How the nodes are linked:
fumo: α>nemi, χ>kido, ρ>rumu
tire: α>voru, χ>fupi, ρ>zusa
zuvu: α>kima, χ>lipa, ρ>lito
taka: α>laga, χ>kozi, ρ>guvi
zoze: α>kego, χ>kona, ρ>letu
dofe: α>rumu, χ>rage, ρ>sine
voru: α>nofo, χ>ripa, ρ>zusa
peve: α>toma, χ>kosi, ρ>voro
kozi: α>geze, χ>kido, ρ>sode
nemi: α>vora, χ>duve, ρ>meze
neva: α>zito, χ>vofi, ρ>lipa
guvi: α>kelo, χ>nadu, ρ>tire
fupi: α>busa, χ>ribo, ρ>nulu
lipa: α>refo, χ>febo, ρ>vino
letu: α>taka, χ>zove, ρ>laga
busa: α>fugu, χ>kata, ρ>busa
sode: α>fugu, χ>kelo, ρ>guvi
vofi: α>fumo, χ>nulu, ρ>nemi
toma: α>mivo, χ>fupe, ρ>reso
seti: α>vika, χ>paba, ρ>bupo
geze: α>sode, χ>kelo, ρ>zove
nulu: α>zika, χ>zika, ρ>ribo
voro: α>paba, χ>refa, ρ>mugu
rumu: α>sine, χ>babu, ρ>kego
reso: α>sema, χ>voro, ρ>zafi
nubu: α>kosi, χ>mone, ρ>gana
lefa: α>lage, χ>sezu, ρ>soke
rabi: α>zove, χ>sode, ρ>laga
ripa: α>zota, χ>pofe, ρ>sani
gise: α>boza, χ>zipe, ρ>nebo
zifi: α>soke, χ>bime, ρ>lefa
kima: α>lito, χ>lefa, ρ>vonu
nebo: α>zipe, χ>nama, ρ>bupo
kego: α>neva, χ>zalu, ρ>zito
sozi: α>bino, χ>toma, ρ>bupo
mulu: α>sani, χ>fini, ρ>leme
kosi: α>gana, χ>magi, ρ>nove
pano: α>vika, χ>fupe, ρ>fupe
sine: α>lito, χ>lefa, ρ>refo
sole: α>pano, χ>zaka, ρ>vika
soke: α>luma, χ>paba, ρ>sezu
sema: α>pofe, χ>fupe, ρ>pano
febo: α>nufe, χ>rumu, ρ>bupo
kata: α>magi, χ>rumo, ρ>nofo
refa: α>vonu, χ>lito, ρ>zuvu
bime: α>kave, χ>boza, ρ>mano
ribo: α>basa, χ>sipe, ρ>voru
kelo: α>tire, χ>guku, ρ>luza
luza: α>luza, χ>busa, ρ>guku
lage: α>kido, χ>pugu, ρ>luma
babu: α>lefa, χ>luma, ρ>lage
pugu: α>nire, χ>zoze, ρ>mase
paba: α>zopo, χ>mano, ρ>bime
mugu: α>nufe, χ>zuvu, ρ>refa
gana: α>nove, χ>sozi, ρ>mone
mone: α>kisa, χ>vubu, ρ>sozi
laga: α>zota, χ>geze, ρ>zove
vora: α>meze, χ>letu, ρ>kido
zota: α>basa, χ>ripa, ρ>zove
bino: α>vubu, χ>vino, ρ>peve
vito: α>zoze, χ>sine, ρ>kego
rumo: α>zota, χ>pano, ρ>basa
refo: α>vino, χ>nufe, ρ>zifi
nama: α>nubu, χ>nove, ρ>kosi
rage: α>babu, χ>pugu, ρ>lefa
zove: α>kozi, χ>fugu, ρ>geze
vika: α>fupe, χ>boza, ρ>zaka
meze: α>kido, χ>luma, ρ>nofo
lito: α>mase, χ>vino, ρ>kosi
mivo: α>reso, χ>pigu, ρ>nasu
kisa: α>sozi, χ>leme, ρ>nufe
fini: α>kade, χ>pano, ρ>sema
zipe: α>kave, χ>nama, ρ>lobu
pofe: α>kade, χ>lobu, ρ>kade
nofo: α>zusa, χ>basa, ρ>rumo
fugu: α>ripa, χ>nofo, ρ>kelo
vino: α>zifi, χ>zopo, ρ>febo
kave: α>lobu, χ>kosi, ρ>sani
zito: α>kona, χ>nadu, ρ>zalu
nufe: α>zopo, χ>sine, ρ>dofe
fupe: α>zaka, χ>fupe, ρ>gise
zalu: α>vofi, χ>vito, ρ>fumo
nasu: α>kisa, χ>bino, ρ>sole
vonu: α>lipa, χ>zifi, ρ>refo
sipe: α>ripa, χ>leme, ρ>mulu
boza: α>nasu, χ>kave, ρ>kade
magi: α>sipe, χ>sani, ρ>ripa
zopo: α>dofe, χ>refo, ρ>rumu
zika: α>ribo, χ>rabi, ρ>mulu
duve: α>letu, χ>rabi, ρ>taka
mano: α>mano, χ>seti, ρ>zuvu
luma: α>sezu, χ>paba, ρ>pugu
sani: α>leme, χ>kade, ρ>pano
pigu: α>rage, χ>lage, ρ>babu
leme: α>pofe, χ>basa, ρ>zaka
vubu: α>peve, χ>reso, ρ>vika
kade: α>kade, χ>zota, ρ>sole
basa: α>magi, χ>mulu, ρ>sipe
nadu: α>guku, χ>nulu, ρ>zove
mase: α>vito, χ>neva, ρ>zoze
guku: α>zalu, χ>zika, ρ>kona
bupo: α>voro, χ>bime, ρ>rage
kido: α>duve, χ>laga, ρ>mase
kona: α>zalu, χ>nemi, ρ>tire
lobu: α>ripa, χ>gana, ρ>zafi
zaka: α>gise, χ>nebo, ρ>boza
nove: α>mone, χ>bino, ρ>kisa
nire: α>mase, χ>kego, ρ>guvi
zafi: α>bupo, χ>mugu, ρ>mugu
zusa: α>rumo, χ>magi, ρ>vika
sezu: α>pugu, χ>vito, ρ>nire

In the rows, 52 means zero.

The rows follow the links: the fewer symbols apart two nodes are, the more alike their rows tend to be.

Each row is also shifted at random along 6 hidden directions that mean nothing.

Some nodes, each with a row of numbers:
rabi: [ 42,  57,  55,  43,  53,  53,  55,  50,  51,  50,  54,  55,  51,  57,  47,  51,  59,  52,  51,  56,  47,  53,  61,  55,  52,  51,  56,  51,  57,  49,  48,  52,  59,  55,  57,  47,  50,  45,  51,  48,  54,  52,  51,  52,  48,  59,  53,  49,  49,  52,  49,  58]
febo: [ 43,  49,  50,  61,  58,  48,  57,  61,  56,  64,  49,  53,  47,  57,  62,  44,  52,  55,  54,  45,  51,  53,  51,  51,  44,  38,  51,  64,  50,  49,  59,  49,  52,  56,  53,  68,  44,  50,  67,  52,  52,  50,  47,  59,  53,  49,  50,  57,  62,  50,  50,  51]
mugu: [ 69,  48,  58,  55,  48,  44,  60,  58,  46,  55,  55,  70,  55,  47,  56,  60,  54,  50,  57,  48,  51,  64,  51,  54,  46,  45,  48,  45,  42,  56,  53,  54,  53,  60,  54,  60,  62,  58,  48,  52,  52,  52,  44,  46,  55,  49,  54,  47,  55,  55,  52,  56]
nasu: [ 60,  45,  55,  52,  47,  39,  68,  57,  43,  56,  60,  65,  53,  50,  56,  51,  55,  57,  55,  49,  54,  60,  46,  63,  51,  30,  46,  54,  44,  59,  66,  45,  56,  46,  54,  60,  59,  60,  54,  59,  56,  48,  43,  54,  52,  53,  62,  53,  52,  60,  50,  52]
guku: [ 42,  50,  51,  52,  58,  52,  54,  51,  48,  60,  53,  48,  50,  62,  44,  45,  55,  54,  55,  55,  53,  53,  56,  52,  47,  40,  49,  54,  56,  48,  50,  45,  48,  53,  57,  56,  46,  49,  56,  52,  58,  50,  53,  49,  49,  52,  54,  46,  59,  48,  50,  56]
rumu: [ 40,  63,  58,  49,  53,  51,  57,  59,  56,  47,  54,  58,  52,  57,  60,  55,  58,  59,  50,  43,  54,  47,  63,  65,  58,  38,  53,  56,  56,  54,  62,  42,  56,  59,  47,  50,  50,  50,  52,  48,  55,  51,  50,  57,  57,  52,  50,  53,  52,  50,  47,  56]
zoze: [ 60,  62,  52,  47,  59,  53,  58,  60,  51,  61,  55,  76,  56,  57,  55,  57,  65,  57,  46,  49,  53,  58,  67,  59,  55,  32,  51,  54,  64,  47,  65,  49,  52,  50,  49,  65,  54,  49,  54,  48,  48,  39,  51,  53,  56,  53,  47,  46,  64,  42,  50,  57]
vika: [ 40,  59,  47,  59,  46,  70,  46,  50,  71,  52,  52,  51,  54,  58,  47,  53,  65,  55,  52,  58,  48,  43,  58,  51,  59,  77,  55,  57,  59,  52,  50,  61,  51,  46,  48,  46,  43,  46,  42,  53,  49,  55,  66,  55,  56,  54,  53,  56,  56,  51,  59,  52]
vito: [ 34,  50,  50,  53,  63,  55,  52,  59,  51,  65,  47,  59,  51,  59,  47,  50,  58,  53,  49,  53,  53,  62,  57,  44,  47,  45,  48,  53,  60,  45,  55,  54,  53,  53,  53,  62,  51,  50,  54,  51,  50,  45,  53,  48,  51,  48,  52,  49,  64,  38,  54,  57]
vofi: [ 38,  43,  54,  54,  58,  50,  56,  58,  44,  65,  53,  45,  51,  60,  48,  40,  44,  52,  52,  51,  52,  56,  50,  46,  45,  39,  50,  59,  55,  51,  54,  48,  54,  53,  57,  62,  49,  51,  63,  54,  55,  45,  52,  47,  47,  48,  55,  46,  66,  47,  52,  56]
ripa: [ 66,  66,  44,  56,  55,  60,  44,  48,  65,  57,  49,  59,  52,  49,  55,  54,  63,  56,  51,  57,  49,  50,  54,  50,  54,  67,  62,  61,  57,  41,  53,  63,  52,  50,  52,  53,  48,  45,  53,  47,  42,  49,  64,  62,  55,  53,  46,  56,  58,  46,  56,  45]
bino: [ 55,  36,  49,  61,  47,  43,  55,  57,  48,  56,  48,  58,  53,  43,  49,  51,  50,  46,  63,  53,  52,  67,  33,  41,  40,  57,  52,  43,  43,  52,  52,  59,  51,  46,  62,  62,  67,  68,  53,  52,  54,  52,  43,  48,  52,  41,  63,  55,  59,  53,  61,  54]
kave: [ 41,  41,  52,  53,  58,  53,  53,  41,  43,  57,  56,  35,  48,  52,  48,  49,  30,  48,  52,  56,  59,  54,  48,  37,  51,  58,  49,  51,  44,  60,  48,  53,  50,  53,  52,  47,  55,  51,  50,  64,  56,  58,  53,  53,  45,  59,  56,  53,  46,  60,  53,  46]
refo: [ 61,  68,  71,  51,  53,  62,  46,  49,  55,  49,  60,  53,  48,  45,  55,  60,  26,  41,  54,  45,  66,  51,  67,  42,  59,  52,  54,  38,  45,  60,  47,  58,  36,  55,  48,  33,  68,  48,  49,  55,  51,  66,  61,  46,  56,  55,  50,  53,  45,  62,  49,  44]
fini: [ 63,  55,  56,  51,  52,  47,  58,  50,  45,  51,  60,  51,  49,  46,  49,  50,  45,  49,  52,  52,  56,  56,  50,  55,  55,  49,  48,  50,  46,  57,  53,  53,  59,  53,  51,  43,  58,  49,  48,  64,  54,  55,  53,  48,  48,  56,  61,  52,  46,  58,  48,  48]
geze: [ 34,  54,  53,  47,  61,  62,  49,  44,  53,  59,  50,  42,  44,  61,  44,  43,  44,  49,  54,  60,  54,  53,  60,  40,  49,  55,  55,  53,  58,  46,  39,  58,  48,  50,  58,  46,  46,  40,  59,  53,  51,  59,  57,  50,  44,  61,  52,  57,  47,  54,  50,  53]
kelo: [ 55,  52,  43,  55,  53,  52,  45,  47,  59,  41,  48,  39,  51,  57,  50,  48,  61,  51,  55,  58,  48,  41,  49,  56,  50,  67,  54,  51,  59,  47,  45,  50,  48,  51,  52,  53,  40,  52,  54,  49,  56,  58,  51,  55,  52,  54,  53,  57,  44,  48,  52,  54]
luma: [ 13,  35,  52,  52,  63,  53,  51,  58,  41,  67,  40,  36,  47,  60,  44,  43,  44,  51,  47,  59,  55,  61,  42,  40,  47,  47,  41,  57,  51,  50,  43,  53,  56,  53,  59,  58,  48,  58,  59,  57,  55,  50,  50,  46,  41,  50,  53,  56,  55,  50,  54,  57]
kosi: [ 42,  41,  46,  49,  51,  41,  61,  49,  45,  50,  52,  56,  54,  50,  54,  56,  56,  58,  56,  50,  49,  61,  44,  51,  48,  49,  52,  53,  46,  53,  57,  46,  58,  56,  57,  57,  57,  59,  49,  50,  57,  49,  45,  57,  52,  51,  57,  49,  53,  52,  53,  55]
zifi: [ 39,  53,  50,  61,  51,  58,  41,  57,  66,  48,  43,  53,  53,  48,  53,  60,  59,  46,  55,  53,  49,  49,  49,  45,  49,  77,  53,  44,  51,  51,  45,  62,  49,  58,  49,  51,  55,  55,  44,  46,  52,  58,  54,  51,  57,  45,  49,  56,  54,  46,  59,  54]
voro: [ 72,  49,  59,  56,  47,  55,  54,  59,  51,  58,  52,  68,  56,  48,  54,  60,  51,  49,  57,  51,  54,  62,  53,  47,  48,  53,  50,  44,  45,  55,  49,  61,  46,  53,  54,  58,  63,  58,  48,  52,  48,  54,  50,  45,  56,  49,  51,  50,  55,  57,  58,  53]
zafi: [ 61,  46,  49,  56,  52,  53,  57,  55,  56,  54,  48,  58,  52,  55,  56,  55,  61,  58,  56,  50,  49,  56,  53,  51,  50,  55,  52,  57,  49,  50,  49,  54,  56,  57,  52,  61,  46,  53,  51,  53,  48,  55,  49,  52,  53,  51,  53,  53,  54,  54,  55,  55]
sipe: [ 85,  69,  48,  48,  48,  47,  55,  50,  57,  40,  57,  60,  57,  45,  63,  60,  65,  64,  49,  47,  48,  43,  57,  73,  63,  50,  60,  64,  54,  48,  63,  46,  61,  57,  46,  50,  47,  49,  51,  49,  48,  48,  55,  63,  60,  55,  47,  52,  47,  52,  48,  47]
tire: [ 70,  61,  49,  56,  49,  55,  44,  51,  58,  53,  54,  56,  57,  51,  51,  53,  60,  51,  53,  57,  51,  47,  54,  56,  51,  56,  55,  52,  58,  47,  52,  54,  42,  47,  55,  55,  51,  53,  55,  45,  51,  48,  58,  54,  55,  50,  48,  50,  58,  47,  54,  52]
nubu: [ 38,  49,  45,  50,  51,  53,  56,  48,  57,  53,  51,  65,  55,  54,  51,  60,  66,  60,  56,  52,  50,  58,  53,  47,  52,  57,  57,  53,  53,  49,  56,  52,  53,  53,  57,  55,  56,  56,  43,  44,  52,  48,  53,  58,  56,  50,  54,  50,  59,  47,  57,  56]
bime: [ 62,  47,  55,  56,  48,  52,  55,  53,  50,  56,  56,  58,  58,  51,  57,  61,  48,  47,  51,  52,  55,  52,  54,  54,  52,  53,  47,  49,  46,  62,  56,  54,  50,  54,  48,  57,  58,  55,  48,  54,  54,  51,  49,  54,  54,  55,  49,  49,  52,  58,  53,  52]
lobu: [ 40,  47,  49,  50,  57,  51,  59,  45,  48,  63,  55,  57,  49,  54,  48,  54,  50,  55,  53,  56,  55,  62,  52,  41,  49,  51,  51,  55,  46,  52,  52,  54,  54,  55,  57,  53,  55,  49,  47,  56,  54,  51,  54,  55,  48,  56,  56,  49,  56,  53,  53,  51]
vonu: [ 46,  43,  55,  60,  55,  47,  47,  53,  52,  45,  47,  33,  46,  49,  53,  49,  39,  44,  57,  49,  53,  51,  44,  43,  46,  67,  51,  45,  43,  56,  40,  55,  54,  63,  52,  48,  53,  54,  52,  55,  56,  66,  48,  47,  50,  48,  55,  56,  43,  55,  52,  51]
dofe: [ 75,  57,  57,  57,  54,  49,  47,  55,  55,  44,  52,  42,  50,  45,  68,  51,  35,  47,  52,  42,  60,  44,  50,  55,  56,  47,  54,  51,  51,  57,  58,  50,  46,  50,  44,  53,  54,  55,  67,  57,  53,  60,  48,  58,  57,  52,  48,  63,  43,  58,  48,  44]
vino: [ 32,  55,  59,  54,  48,  51,  53,  58,  54,  52,  53,  65,  52,  48,  50,  58,  56,  46,  57,  48,  52,  59,  54,  48,  48,  56,  51,  41,  44,  54,  49,  56,  52,  61,  56,  46,  65,  54,  42,  46,  56,  56,  51,  47,  55,  46,  56,  47,  56,  50,  52,  57]
reso: [ 40,  48,  54,  53,  47,  57,  56,  56,  53,  54,  49,  57,  51,  54,  42,  53,  61,  54,  58,  56,  50,  62,  50,  50,  49,  59,  49,  47,  49,  52,  43,  58,  55,  53,  58,  48,  55,  56,  41,  53,  51,  57,  54,  42,  50,  48,  61,  52,  54,  55,  58,  58]

Start, symbols taken left to right, then the node you end at.
Answer with the node's name.
[ 72,  42,  49,  59,  54,  47,  43,  56,  51,  44,  42,  39,  56,  44,  62,  55,  42,  45,  48,  52,  55,  47,  38,  53,  51,  62,  49,  46,  51,  56,  51,  57,  51,  50,  45,  61,  53,  64,  59,  57,  52,  56,  44,  54,  55,  49,  47,  63,  42,  54,  55,  49]
χ χ χ α ρ α ρ ρ: bupo
[ 37,  52,  46,  52,  54,  49,  51,  50,  52,  56,  48,  50,  48,  52,  46,  46,  61,  54,  51,  60,  46,  55,  46,  49,  48,  62,  54,  59,  53,  44,  48,  56,  63,  55,  58,  51,  47,  47,  51,  50,  51,  50,  54,  55,  46,  53,  55,  53,  55,  48,  54,  54]
ρ α α ρ χ ρ ρ ρ: guku
[ 54,  61,  51,  46,  55,  55,  53,  50,  55,  55,  55,  66,  53,  59,  49,  55,  67,  54,  52,  57,  51,  54,  63,  57,  50,  46,  52,  50,  61,  46,  52,  52,  48,  49,  54,  55,  51,  47,  51,  45,  51,  48,  53,  53,  53,  57,  50,  49,  55,  46,  50,  56]
χ χ ρ ρ χ α χ χ: pofe
[ 73,  53,  49,  57,  53,  46,  53,  50,  49,  51,  56,  51,  50,  43,  54,  50,  49,  47,  51,  53,  54,  53,  46,  53,  54,  58,  51,  52,  49,  54,  56,  57,  58,  49,  48,  53,  54,  50,  52,  62,  51,  53,  51,  55,  51,  55,  57,  56,  47,  54,  51,  46]
α ρ α α ρ α: gise
[ 38,  41,  54,  56,  56,  56,  54,  58,  48,  71,  47,  51,  52,  59,  52,  51,  46,  51,  50,  55,  54,  57,  51,  44,  46,  46,  44,  57,  48,  55,  49,  55,  48,  54,  54,  64,  49,  54,  57,  54,  51,  50,  52,  51,  49,  54,  47,  53,  60,  56,  55,  53]
ρ ρ α χ α ρ χ ρ: bupo
[ 68,  62,  50,  54,  51,  51,  50,  52,  55,  63,  54,  70,  55,  43,  55,  57,  60,  54,  52,  55,  51,  58,  50,  52,  50,  52,  58,  56,  50,  45,  58,  60,  50,  49,  57,  56,  60,  52,  52,  46,  46,  43,  60,  58,  55,  48,  48,  48,  64,  49,  55,  47]
ρ χ χ ρ ρ ρ α α α: refo
[ 60,  53,  61,  52,  50,  62,  55,  51,  52,  60,  56,  57,  53,  55,  57,  59,  37,  52,  53,  50,  61,  54,  62,  46,  56,  45,  50,  51,  46,  60,  51,  54,  40,  52,  49,  51,  58,  53,  52,  57,  49,  58,  57,  50,  55,  58,  48,  53,  51,  64,  53,  48]
α χ α χ α χ: paba
[ 51,  52,  51,  50,  51,  51,  51,  58,  54,  43,  45,  52,  56,  50,  56,  56,  63,  56,  50,  53,  52,  51,  47,  63,  57,  53,  49,  51,  55,  52,  54,  51,  57,  50,  48,  52,  51,  62,  51,  53,  53,  53,  47,  52,  54,  50,  51,  59,  45,  52,  53,  55]
ρ α ρ ρ ρ ρ: guvi
[ 45,  52,  51,  50,  58,  48,  59,  53,  45,  70,  53,  66,  49,  58,  48,  46,  59,  50,  53,  59,  51,  61,  54,  49,  41,  35,  48,  53,  55,  46,  53,  53,  50,  48,  62,  64,  53,  48,  61,  48,  53,  44,  46,  55,  46,  56,  53,  50,  60,  49,  49,  56]
χ χ ρ ρ ρ ρ: vika
[ 36,  50,  49,  52,  57,  57,  50,  52,  54,  50,  50,  38,  51,  64,  45,  45,  54,  57,  51,  53,  50,  47,  58,  52,  53,  54,  53,  57,  62,  49,  49,  45,  54,  55,  53,  52,  40,  47,  55,  51,  55,  52,  56,  47,  52,  52,  54,  48,  56,  45,  51,  58]
α α α χ χ α ρ α: kozi
[ 41,  51,  47,  49,  53,  55,  58,  46,  56,  57,  55,  64,  55,  57,  54,  58,  59,  59,  53,  52,  53,  56,  56,  48,  54,  49,  55,  57,  53,  52,  59,  49,  49,  51,  54,  57,  55,  51,  49,  49,  52,  47,  54,  61,  55,  55,  51,  50,  59,  50,  55,  53]
χ α α χ α χ: lobu
[ 62,  48,  54,  55,  53,  53,  46,  53,  49,  42,  53,  38,  55,  50,  49,  51,  43,  45,  52,  50,  53,  48,  50,  50,  53,  62,  53,  43,  57,  55,  51,  50,  52,  52,  49,  49,  55,  55,  52,  55,  56,  56,  52,  43,  54,  48,  55,  49,  50,  47,  53,  54]
ρ ρ ρ ρ ρ χ α χ: kona
[ 54,  64,  52,  42,  51,  48,  58,  49,  52,  41,  57,  50,  54,  56,  54,  55,  65,  68,  50,  50,  48,  43,  62,  73,  62,  40,  55,  65,  53,  49,  55,  38,  61,  64,  52,  42,  41,  47,  48,  47,  55,  51,  56,  56,  53,  57,  51,  45,  48,  55,  45,  54]
ρ α ρ χ ρ χ α χ α: zipe
[ 58,  40,  39,  56,  52,  45,  54,  49,  58,  46,  46,  49,  53,  49,  59,  52,  60,  59,  58,  49,  47,  53,  39,  50,  48,  61,  59,  57,  52,  49,  58,  50,  56,  49,  55,  64,  49,  61,  57,  50,  53,  50,  45,  61,  56,  47,  54,  59,  54,  50,  57,  52]
ρ ρ ρ χ χ χ χ α: zalu
[ 43,  50,  58,  48,  57,  53,  51,  46,  44,  60,  54,  49,  46,  53,  44,  45,  40,  42,  54,  60,  54,  60,  52,  41,  46,  51,  53,  47,  52,  50,  42,  58,  49,  49,  60,  48,  57,  46,  58,  54,  53,  55,  51,  48,  43,  58,  55,  51,  50,  55,  50,  53]
ρ ρ ρ ρ ρ χ ρ: luza
[ 42,  52,  47,  52,  46,  43,  57,  55,  52,  52,  53,  61,  57,  56,  49,  53,  75,  57,  56,  57,  46,  50,  46,  67,  47,  47,  47,  54,  51,  49,  56,  45,  53,  55,  58,  57,  49,  59,  49,  43,  59,  45,  49,  56,  52,  48,  53,  45,  58,  47,  51,  59]
χ α ρ α χ ρ: sani
[ 43,  43,  53,  54,  63,  52,  48,  53,  45,  57,  49,  37,  48,  55,  45,  44,  37,  47,  51,  51,  58,  56,  51,  39,  49,  52,  49,  48,  57,  52,  48,  51,  51,  53,  52,  53,  53,  52,  57,  59,  55,  55,  52,  41,  48,  50,  56,  51,  55,  47,  53,  53]
χ χ ρ ρ ρ α: vofi
[ 52,  44,  54,  53,  48,  51,  57,  52,  50,  51,  52,  53,  52,  52,  48,  52,  50,  55,  59,  52,  54,  59,  47,  48,  50,  53,  53,  50,  47,  55,  49,  54,  51,  49,  58,  51,  57,  60,  49,  56,  53,  57,  51,  47,  53,  49,  60,  55,  52,  59,  56,  54]
α ρ χ ρ χ ρ α: zifi
[ 41,  42,  43,  53,  58,  52,  56,  43,  53,  54,  53,  35,  50,  60,  56,  46,  47,  59,  49,  53,  53,  46,  50,  48,  53,  52,  52,  66,  53,  55,  57,  45,  55,  52,  49,  60,  40,  48,  58,  60,  55,  53,  51,  64,  49,  59,  51,  57,  49,  55,  51,  49]
ρ α ρ ρ ρ: fupe
